Below are the code and all the weights of a small trained network. Each question names an input and a class and asks about switching units off, where a switched-off unit gives its printed mean instead of its output.

import numpy as np


def w(rows, s, z=0):
    codes = np.array(rows[::2]) - 128.0
    scale = np.full(codes.shape[1], s)
    scale[-1] = z or s
    return codes * scale


def norm(h):
    return h / np.sqrt((h * h).mean(-1, keepdims=True) + 1e-5)


def f(y):
    return np.maximum(y, 0)


def log_softmax(a):
    a = a - a.max(-1, keepdims=True)
    return a - np.log(np.exp(a).sum(-1, keepdims=True))


def net(x, mask):
    res = np.array(x, float).reshape(1, 7) / 4 @ E
    u = 0
    for l in range(4):
        y = f(norm(res) @ A[l][:, :-1].T + A[l][:, -1])
        res = res + np.where(mask[u : u + 3], y, B[l][:, -1]) @ B[l][:, :-1]
        u += 3
    return log_softmax(norm(res)[-1] @ U[:, :-1].T + U[:, -1])


A, B = {}, {}
E = w([
[88,77,116,211,178,177,166,83,242],'x0',
[121,136,144,144,115,121,133,131,128],'x1',
[131,118,111,119,121,126,133,117,120],'x2',
[142,172,61,255,97,232,17,209,128],'x3',
[128,128,132,137,127,120,135,133,125],'x4',
[150,125,121,130,139,112,137,152,139],'x5',
[215,214,105,177,106,244,195,86,127],'x6',
],0.0068)
A[0] = w([
[91,113,89,149,125,124,80,196,111,38],'0.n1',
[159,163,177,74,63,122,14,243,57,159],'0.n2',
[172,253,199,2,50,35,181,112,76,1],'0.n3',
],0.0064,0.0051)
B[0] = w([
[78,37,100,195,126,130,119,96,144,160],'0.n1',
[73,54,85,187,15,44,177,91,2,254],'0.n2',
[157,96,147,136,211,234,17,17,134,229],'0.n3',
],0.0077,0.0075)
A[1] = w([
[233,212,172,136,110,134,139,128,2,54],'1.n1',
[135,159,130,93,184,179,255,112,237,100],'1.n2',
[119,145,58,187,83,161,140,156,120,3],'1.n3',
],0.0061,0.002)
B[1] = w([
[219,102,142,103,196,136,62,11,247,187],'1.n1',
[71,130,130,114,46,120,165,121,63,254],'1.n2',
[159,153,87,99,160,70,100,254,125,192],'1.n3',
],0.0098,0.0044)
A[2] = w([
[123,92,115,24,72,41,165,94,212,119],'2.n1',
[173,164,121,119,108,36,2,68,94,220],'2.n2',
[213,147,210,118,129,175,241,90,58,6],'2.n3',
],0.0064,0.0018)
B[2] = w([
[108,160,215,130,165,150,143,106,132,209],'2.n1',
[220,161,159,8,123,63,91,224,127,253],'2.n2',
[168,69,121,176,74,239,138,88,125,185],'2.n3',
],0.011,0.0064)
A[3] = w([
[47,85,71,154,148,71,51,176,179,2],'3.n1',
[180,185,2,174,138,183,110,143,79,55],'3.n2',
[51,76,215,101,205,116,116,132,68,81],'3.n3',
],0.01,0.0021)
B[3] = w([
[155,80,74,81,170,248,100,29,112,219],'3.n1',
[86,170,201,114,153,36,177,143,197,191],'3.n2',
[129,215,108,173,120,82,135,240,212,255],'3.n3',
],0.011,0.0077)
U = w([
[232,182,190,51,122,31,62,209,129,160],'0',
[214,68,82,78,217,225,39,29,160,233],'1',
[25,206,172,206,187,88,189,172,243,116],'2',
[77,139,215,188,85,208,231,27,89,23],'3',
[80,53,33,168,69,77,72,180,2,2],'4',
],0.0097,0.0044)

Each question gives the input, the list of numbers given to net, and the class t.
The units are the neurons (one row each of A and B). Each row of codes is followed by its name. A weight is (code - 128) times the scale printed after its matrix; where a second scale follows, it is the last column's (A, B and U).
mask holds one flag per neuron, layer by layer. A switched-off neuron (its flag False) gives its mean, the last column of its row in B, instead of its output. The means were averaged over made-up inputs and are rounded, as every weight is.
A unit's drop is (log p(t) with every unit on - log p(t) with that unit switched off) / (log p(t) with every unit on - log p(t) with every unit switched off).
The circuit of an input: a set's keep is (log p(t) with only the set's units on - log p(t) with every unit switched off) / (log p(t) with every unit on - log p(t) with every unit switched off). Starting from all 12 units, units are removed one at a time, each time the one whose removal leaves the highest keep (on an exact tie, the one counted first), for as long as the keep stays at least 0.8.
circuit, biggest first: the units of the circuit, biggest drop first
unit that matters most: the unit with the biggest drop
k most important neurons: the k neurons with the biggest drops, biggest first
k most important neurons of layer l: the k neurons of layer l with the biggest drops, biggest first
drop of u: that unit's drop, to one decimal
input [4,-7,8,-4,1,5,0], class 2: most important neuron of layer 2 -> 2.n1
input [2,2,6,6,-5,8,-8], class 1: 2 most important neurons -> 3.n1; 1.n2
input [5,-8,-4,-1,7,-6,7], class 3: 2 most important neurons -> 3.n3; 1.n2
input [0,3,-1,2,-5,-1,8], class 0: 2 most important neurons -> 1.n1; 3.n2
input [2,-7,4,-8,-4,3,1], class 3: 4 most important neurons -> 2.n3; 2.n2; 1.n2; 1.n3
input [-1,-1,-5,2,-5,-3,8], class 0: circuit, biggest first -> 1.n3; 0.n3
input [1,-5,-7,-3,2,-5,0], class 2: 2 most important neurons -> 3.n3; 3.n1
input [1,-5,-8,-7,2,-2,3], class 3: 3 most important neurons -> 2.n3; 1.n2; 3.n1
input [-5,-6,4,6,6,-8,-1], class 4: 2 most important neurons -> 0.n2; 0.n1
input [-7,4,-8,3,1,5,-5], class 4: 2 most important neurons of layer 0 -> 0.n2; 0.n1
input [3,5,-6,-1,-6,3,-4], class 2: circuit, biggest first -> 2.n2; 0.n3
input [1,3,3,-8,6,-5,-1], class 2: 2 most important neurons -> 3.n3; 2.n2
input [1,-2,5,7,-5,0,6], class 2: 3 most important neurons -> 3.n2; 2.n2; 0.n2
input [-3,-1,-6,0,1,7,8], class 1: circuit, biggest first -> 1.n1
input [4,8,-6,0,0,-6,1], class 3: circuit, biggest first -> 3.n3; 0.n3
input [4,-2,-2,0,-4,7,4], class 3: 3 most important neurons -> 0.n2; 1.n2; 3.n3
input [-8,-6,0,3,-2,4,-8], class 4: 2 most important neurons -> 0.n2; 0.n1
input [6,-3,-1,0,-7,4,4], class 3: 2 most important neurons -> 1.n2; 0.n2
input [3,-8,2,5,-8,8,7], class 2: 2 most important neurons -> 3.n2; 2.n2
input [-3,4,5,1,3,4,-2], class 4: unit that matters most -> 0.n2
input [-5,7,-7,8,0,-1,-2], class 4: drop of 0.n2 -> 2.0
input [1,5,-7,8,-7,5,8], class 2: drop of 2.n2 -> 0.2
input [-5,6,-5,1,-8,-4,-5], class 4: drop of 0.n2 -> 1.4
input [-2,3,-1,1,-4,-5,-3], class 4: drop of 0.n2 -> 0.5
input [1,5,-6,-8,8,5,2], class 3: 2 most important neurons of layer 2 -> 2.n3; 2.n2
